Below is a small trained network, with its code and all its weights. Each question gives an input and a target symbol and asks what happens when units are switched off, that is, made to give their printed mean instead of their output.

import numpy as np


def w(rows, s, z=0):
    codes = np.array(rows[::2]) - 128.0
    scale = np.full(codes.shape[1], s)
    scale[-1] = z or s
    return codes * scale


def norm(h):
    return h / np.sqrt((h * h).mean(-1, keepdims=True) + 1e-5)


def f(y):
    return np.maximum(y, 0)


def softmax(a):
    e = np.exp(a - a.max(-1, keepdims=True))
    return e / e.sum(-1, keepdims=True)


def log_softmax(a):
    a = a - a.max(-1, keepdims=True)
    return a - np.log(np.exp(a).sum(-1, keepdims=True))


def net(x, mask):
    ids = ['αδηλξπστφψω'.index(c) for c in x.split()]
    T = len(ids)
    res = E[ids] + P[:T]
    u = 0
    for l in range(2):
        r = norm(res)
        for j in range(2):
            rows = slice(2 * j, 2 * j + 2)
            q, k, v = (r @ M[l][rows].T for M in (Q, K, V))
            z = softmax(np.where(np.tri(T) > 0, q @ k.T / 2**0.5, -1e9)) @ v
            o = O[l][rows]
            res = res + np.where(mask[u + j], z, o[:, -1]) @ o[:, :-1]
        u += 2
        y = f(norm(res) @ A[l][:, :-1].T + A[l][:, -1])
        res = res + np.where(mask[u : u + 16], y, B[l][:, -1]) @ B[l][:, :-1]
        u += 16
    return log_softmax(norm(res)[-1] @ U[:, :-1].T + U[:, -1])


Q, K, V, O, A, B = {}, {}, {}, {}, {}, {}
E = w([
[118,60,78,89,136,123],'α',
[120,75,55,254,164,151],'δ',
[115,48,77,90,126,114],'η',
[186,54,81,110,146,140],'λ',
[203,192,54,50,128,59],'ξ',
[96,99,89,83,172,148],'π',
[124,146,96,92,183,164],'σ',
[43,161,152,58,203,142],'τ',
[165,61,177,130,124,164],'φ',
[57,89,171,151,102,164],'ψ',
[56,165,218,154,134,115],'ω',
],0.012)
P = w([
[151,199,123,9,44,153],'0',
[136,174,134,17,68,161],'1',
[130,151,137,30,87,160],'2',
[115,124,135,46,112,158],'3',
[112,108,139,61,131,154],'4',
[106,93,142,76,147,151],'5',
[105,83,149,90,165,150],'6',
[105,75,158,106,182,149],'7',
[107,65,167,122,198,143],'8',
[110,60,176,136,216,141],'9',
[123,51,191,156,238,128],'10',
[109,32,181,169,238,131],'11',
[114,29,192,182,254,122],'12',
],0.008)
Q[0] = w([
[176,180,107,187,36,98],'L0H1',
[181,64,120,38,132,53],'L0H1',
[152,211,124,95,8,86],'L0H2',
[145,174,61,155,102,92],'L0H2',
],0.011)
K[0] = w([
[135,165,83,28,51,114],'L0H1',
[161,114,141,110,235,196],'L0H1',
[125,171,167,2,76,128],'L0H2',
[194,136,110,14,82,112],'L0H2',
],0.0087)
V[0] = w([
[126,18,101,134,46,41],'L0H1',
[237,164,69,240,161,151],'L0H1',
[7,171,69,156,2,77],'L0H2',
[137,162,9,159,132,106],'L0H2',
],0.0051)
O[0] = w([
[133,88,212,141,18,130,123],'L0H1',
[248,71,149,28,201,211,2],'L0H1',
[141,128,130,154,131,242,57],'L0H2',
[21,99,118,194,254,178,153],'L0H2',
],0.005,0.0028)
A[0] = w([
[76,154,161,131,107,186,49],'L0N1',
[212,74,116,223,121,160,95],'L0N2',
[171,105,34,90,164,69,143],'L0N3',
[165,138,116,38,166,98,193],'L0N4',
[180,147,179,198,229,161,86],'L0N5',
[143,103,166,224,46,153,3],'L0N6',
[156,110,191,45,134,149,133],'L0N7',
[127,156,77,53,181,85,20],'L0N8',
[214,130,33,134,97,86,193],'L0N9',
[136,156,206,133,166,102,41],'L0N10',
[87,145,178,209,93,104,79],'L0N11',
[131,203,92,171,206,217,76],'L0N12',
[154,76,122,147,136,223,176],'L0N13',
[138,157,97,122,230,138,70],'L0N14',
[162,104,156,243,103,87,30],'L0N15',
[228,119,147,239,78,253,145],'L0N16',
],0.007,0.005)
B[0] = w([
[146,109,138,63,168,201,144],'L0N1',
[46,106,144,64,56,79,165],'L0N2',
[111,117,32,96,130,184,233],'L0N3',
[61,79,94,78,78,143,254],'L0N4',
[84,31,71,90,134,95,183],'L0N5',
[147,15,106,43,129,205,134],'L0N6',
[17,140,162,115,73,95,200],'L0N7',
[175,76,57,134,68,100,166],'L0N8',
[69,217,139,127,154,148,187],'L0N9',
[50,159,127,178,104,141,138],'L0N10',
[155,114,160,138,151,244,156],'L0N11',
[114,38,129,151,42,64,165],'L0N12',
[34,128,135,135,152,88,237],'L0N13',
[141,44,83,103,90,132,175],'L0N14',
[118,63,164,30,138,173,139],'L0N15',
[129,161,138,2,85,60,165],'L0N16',
],0.0057,0.0046)
Q[1] = w([
[217,164,151,197,121,205],'L1H1',
[72,106,160,97,75,99],'L1H1',
[64,119,169,77,38,120],'L1H2',
[73,9,33,89,153,70],'L1H2',
],0.016)
K[1] = w([
[130,195,81,106,74,151],'L1H1',
[102,109,161,202,185,110],'L1H1',
[100,82,212,252,133,116],'L1H2',
[104,55,179,98,217,108],'L1H2',
],0.012)
V[1] = w([
[107,66,179,169,158,221],'L1H1',
[138,196,222,164,169,125],'L1H1',
[63,186,42,185,145,123],'L1H2',
[179,74,73,173,89,254],'L1H2',
],0.0094)
O[1] = w([
[124,202,158,68,109,230,192],'L1H1',
[35,102,33,183,70,195,2],'L1H1',
[75,166,111,143,249,230,122],'L1H2',
[235,2,112,78,102,245,73],'L1H2',
],0.0086,0.007)
A[1] = w([
[52,121,116,166,77,157,46],'L1N1',
[73,78,118,201,150,175,111],'L1N2',
[115,236,52,93,80,116,150],'L1N3',
[73,223,189,123,59,124,70],'L1N4',
[94,92,218,142,160,169,34],'L1N5',
[105,115,108,225,42,60,96],'L1N6',
[243,96,105,129,181,68,100],'L1N7',
[92,141,39,241,6,170,2],'L1N8',
[197,115,127,89,17,183,3],'L1N9',
[187,186,136,124,140,92,11],'L1N10',
[73,136,134,126,186,102,143],'L1N11',
[115,157,162,150,44,81,146],'L1N12',
[111,152,142,72,129,121,129],'L1N13',
[165,158,186,156,165,117,82],'L1N14',
[152,165,105,112,28,138,142],'L1N15',
[151,200,218,159,92,173,86],'L1N16',
],0.011,0.003)
B[1] = w([
[104,143,104,99,174,170,165],'L1N1',
[122,113,119,53,140,148,166],'L1N2',
[149,139,177,141,103,152,185],'L1N3',
[142,100,85,93,153,143,211],'L1N4',
[95,85,137,165,104,129,204],'L1N5',
[121,140,102,164,53,88,168],'L1N6',
[140,152,94,132,110,171,174],'L1N7',
[72,232,37,252,96,223,148],'L1N8',
[83,92,198,128,96,183,153],'L1N9',
[130,146,156,162,137,136,138],'L1N10',
[127,100,141,149,123,142,254],'L1N11',
[150,81,99,161,130,138,191],'L1N12',
[115,126,137,162,132,128,232],'L1N13',
[151,150,122,156,105,159,136],'L1N14',
[97,193,126,142,166,140,160],'L1N15',
[71,127,159,58,147,112,153],'L1N16',
],0.016,0.0076)
U = w([
[139,143,160,162,130,151,67],'α',
[133,128,129,121,117,139,25],'δ',
[202,88,145,185,126,160,183],'η',
[131,135,159,9,119,77,62],'λ',
[160,157,157,125,137,130,238],'ξ',
[156,138,141,145,200,150,145],'π',
[160,108,29,71,159,138,202],'σ',
[65,177,149,146,180,75,81],'τ',
[109,125,110,117,58,60,255],'φ',
[119,107,192,111,47,195,95],'ψ',
[76,145,50,152,97,196,90],'ω',
],0.014,0.0036)

Each question gives the input, a string of symbols that net reads in full, and the target symbol t.
The units are the heads (2 rows each of Q, K, V and O) and the neurons (one row each of A and B). Each row of codes is followed by its name. A weight is (code - 128) times the scale printed after its matrix; where a second scale follows, it is the last column's (O, A, B and U).
mask holds one flag per unit, layer by layer, with each layer's heads first. A switched-off unit (its flag False) gives its mean, the last column of its rows in O or B, instead of its output. The means were averaged over made-up inputs and are rounded, as every weight is.
A unit's drop is (log p(t) with every unit on - log p(t) with that unit switched off) / (log p(t) with every unit on - log p(t) with every unit switched off).
The circuit of an input: a set's keep is (log p(t) with only the set's units on - log p(t) with every unit switched off) / (log p(t) with every unit on - log p(t) with every unit switched off). Starting from the 12 units with the biggest drops (on a tie, the unit counted first), units are removed one at a time, each time the one whose removal leaves the highest keep (on an exact tie, the one counted first), for as long as the keep stays at least 0.8.
units of the circuit, in order: the units of the circuit, biggest drop first
most important unit: the unit with the biggest drop
top k neurons: the k neurons with the biggest drops, biggest first
k most important neurons of layer l: the k neurons of layer l with the biggest drops, biggest first
which heads matter: for each layer, one digit per head in row order, 1 if its drop is at least 0.15 and else 0, layers parted by /
input λ φ φ η π, target φ: most important unit	L1H1
input φ σ δ, target τ: units of the circuit, in order	[L0N16 L0N2 L1H1 L1H2]
input φ φ φ σ η η η π α η φ π, target φ: which heads matter	01 / 01
input ψ η σ σ ψ ω ψ, target ω: which heads matter	00 / 10
input σ π η, target σ: which heads matter	10 / 11
input σ η π σ ξ ψ σ ψ η α φ, target φ: which heads matter	01 / 01
input φ π τ, target φ: which heads matter	01 / 10
input φ ω ω ψ η φ λ η α η φ λ, target φ: units of the circuit, in order	[L1H2 L0H2]
input τ η φ σ ω λ φ, target ω: top 2 neurons	[L0N4 L0N11]
input η η η ω σ ψ ψ η ψ π, target ψ: which heads matter	01 / 01
input η η η η τ, target τ: units of the circuit, in order	[L1H1 L1H2]
input ψ α η τ σ η ξ φ φ λ α η η, target η: 4 most important neurons of layer 1	[L1N7 L1N14 L1N16 L1N2]
input σ φ α τ σ, target τ: which heads matter	10 / 01
input η λ τ η φ η σ τ ω η σ, target ω: top 2 neurons	[L0N4 L0N3]
input π π φ η σ π φ φ σ ψ σ φ ξ, target φ: which heads matter	01 / 01
input η α ω η φ ξ σ η η, target σ: top 2 neurons	[L0N3 L1N7]
input ψ π η η ψ ω σ η σ, target σ: most important unit	L0H1
input τ η π, target τ: units of the circuit, in order	[L1H2 L0H1 L1H1]
input ω η ω τ λ η φ ψ ψ π τ, target ψ: which heads matter	01 / 11
input α φ φ τ ψ ξ λ, target ψ: top 3 neurons	[L0N3 L1N9 L0N11]
input η η η ψ λ σ λ, target σ: most important unit	L0N3
input η λ π η, target π: which heads matter	10 / 11
input π σ σ φ φ τ η η φ τ π ω η, target ω: which heads matter	01 / 10
input η α φ π α ψ σ, target ψ: which heads matter	00 / 01
input π δ η φ φ η α δ σ ξ η φ φ, target φ: units of the circuit, in order	[L1H2 L0N16 L0N2]
input η η δ, target ψ: which heads matter	10 / 11
